Below is a small trained network, with its code and all its weights. Each question gives an input and a class and asks what happens when units are switched off, that is, made to give their printed mean instead of their output.

import numpy as np


def w(rows, s, z=0):
    codes = np.array(rows[::2]) - 128.0
    scale = np.full(codes.shape[1], s)
    scale[-1] = z or s
    return codes * scale


def norm(h):
    return h / np.sqrt((h * h).mean(-1, keepdims=True) + 1e-5)


def f(y):
    return np.maximum(y, 0)


def log_softmax(a):
    a = a - a.max(-1, keepdims=True)
    return a - np.log(np.exp(a).sum(-1, keepdims=True))


def net(x, mask):
    res = np.array(x, float).reshape(1, 4) / 4 @ E
    u = 0
    for l in range(4):
        y = f(norm(res) @ A[l][:, :-1].T + A[l][:, -1])
        res = res + np.where(mask[u : u + 3], y, B[l][:, -1]) @ B[l][:, :-1]
        u += 3
    return log_softmax(norm(res)[-1] @ U[:, :-1].T + U[:, -1])


A, B = {}, {}
E = w([
[176,160,113,126,178,159,72,155,32,102,113],'x0',
[130,142,87,133,95,54,154,1,147,154,204],'x1',
[158,43,202,78,169,57,112,113,163,211,178],'x2',
[80,157,116,37,37,167,61,202,128,11,164],'x3',
],0.00095)
A[0] = w([
[247,158,147,149,242,180,90,230,69,164,81,4],'0.n0',
[89,215,64,60,99,151,22,203,103,6,114,83],'0.n1',
[115,162,73,58,77,144,149,75,16,50,156,22],'0.n2',
],0.0013,0.002)
B[0] = w([
[248,163,98,251,242,198,138,183,67,135,149,173],'0.n0',
[38,59,188,41,102,172,85,122,108,117,89,249],'0.n1',
[204,177,66,112,159,87,120,64,110,10,158,158],'0.n2',
],0.0025,0.0018)
A[1] = w([
[171,59,184,93,146,15,152,111,206,203,249,59],'1.n0',
[62,191,68,211,44,122,239,65,168,184,70,48],'1.n1',
[147,154,141,89,114,110,75,110,84,63,115,6],'1.n2',
],0.0022,0.0017)
B[1] = w([
[136,62,58,109,175,65,132,230,254,59,200,252],'1.n0',
[119,196,195,156,74,153,232,49,130,223,94,193],'1.n1',
[66,167,117,136,46,143,155,96,145,125,127,156],'1.n2',
],0.0035,0.0025)
A[2] = w([
[131,161,54,123,87,135,39,49,59,104,164,4],'2.n0',
[156,184,219,161,69,110,218,9,36,254,94,70],'2.n1',
[240,169,100,215,228,165,91,174,25,118,85,28],'2.n2',
],0.0023,0.0017)
B[2] = w([
[152,254,47,27,91,68,67,86,42,77,184,175],'2.n0',
[68,207,203,147,65,215,204,98,189,194,49,253],'2.n1',
[207,69,167,196,189,118,50,158,62,198,173,252],'2.n2',
],0.0034,0.0018)
A[3] = w([
[158,172,88,75,154,172,100,171,59,83,105,5],'3.n0',
[107,237,25,87,109,85,88,11,52,57,243,101],'3.n1',
[187,39,56,145,145,13,137,168,253,126,241,56],'3.n2',
],0.0031,0.0025)
B[3] = w([
[135,90,125,107,104,63,171,91,213,161,154,156],'3.n0',
[232,197,70,110,124,53,87,84,59,122,82,193],'3.n1',
[31,63,50,182,204,42,193,64,191,69,253,254],'3.n2',
],0.0046,0.0048)
U = w([
[219,44,202,232,218,211,40,217,34,200,102,245],'0',
[215,229,25,42,38,37,49,40,40,42,54,40],'1',
[38,46,208,26,28,231,39,229,171,45,27,62],'2',
[54,214,207,210,34,214,254,27,222,226,25,93],'3',
[44,30,42,208,203,33,214,68,241,69,236,211],'4',
],0.0044,0.0012)

Each question gives the input, the list of numbers given to net, and the class t.
The units are the neurons (one row each of A and B). Each row of codes is followed by its name. A weight is (code - 128) times the scale printed after its matrix; where a second scale follows, it is the last column's (A, B and U).
mask holds one flag per neuron, layer by layer. A switched-off neuron (its flag False) gives its mean, the last column of its row in B, instead of its output. The means were averaged over made-up inputs and are rounded, as every weight is.
A unit's drop is (log p(t) with every unit on - log p(t) with that unit switched off) / (log p(t) with every unit on - log p(t) with every unit switched off).
The circuit of an input: a set's keep is (log p(t) with only the set's units on - log p(t) with every unit switched off) / (log p(t) with every unit on - log p(t) with every unit switched off). Starting from all 12 units, units are removed one at a time, each time the one whose removal leaves the highest keep (on an exact tie, the one counted first), for as long as the keep stays at least 0.8.
units of the circuit, in order: the units of the circuit, biggest drop first
most important unit: the unit with the biggest drop
top k neurons: the k neurons with the biggest drops, biggest first
top k neurons in layer l: the k neurons of layer l with the biggest drops, biggest first
drop when u is switched off: that unit's drop, to one decimal
input [8,-5,5,7], class 2: top 3 neurons => [3.n2 0.n1 3.n1]
input [2,-2,2,-3], class 0: units of the circuit, in order => [0.n0 3.n2]
input [-2,-4,-1,8], class 2: units of the circuit, in order => [3.n2]
input [1,-1,-2,-7], class 3: units of the circuit, in order => [2.n1 1.n0]
input [-6,-1,-6,6], class 2: top 3 neurons => [3.n2 0.n1 2.n0]
input [2,8,-8,-1], class 3: units of the circuit, in order => [1.n1 2.n1]
input [5,-4,4,4], class 0: top 3 neurons => [3.n2 0.n0 1.n0]
input [8,6,0,-4], class 0: units of the circuit, in order => [1.n0 3.n2]
input [-2,-7,3,-7], class 0: top 2 neurons => [0.n0 1.n0]
input [4,-3,-3,2], class 2: top 4 neurons => [3.n2 0.n1 3.n1 0.n0]
input [6,-2,-2,8], class 1: top 2 neurons in layer 3 => [3.n1 3.n2]
input [-3,-6,-1,-1], class 0: top 2 neurons => [1.n0 3.n2]
input [2,-6,-6,5], class 2: top 2 neurons => [3.n2 3.n1]
input [4,-5,-8,4], class 1: most important unit => 1.n0
input [0,-3,-8,-6], class 3: top 2 neurons => [1.n1 2.n1]
input [-2,-8,1,-6], class 0: top 2 neurons => [1.n0 3.n2]
input [3,-2,-6,6], class 1: top 2 neurons in layer 3 => [3.n1 3.n2]
input [-7,-6,-5,4], class 2: drop when 3.n2 is switched off => 0.5
input [-5,3,-2,7], class 1: drop when 1.n0 is switched off => 0.4
input [1,-3,-1,0], class 0: most important unit => 0.n0
input [2,6,-8,-4], class 3: drop when 1.n1 is switched off => 0.1
input [-3,6,-8,-1], class 3: drop when 1.n1 is switched off => 0.4
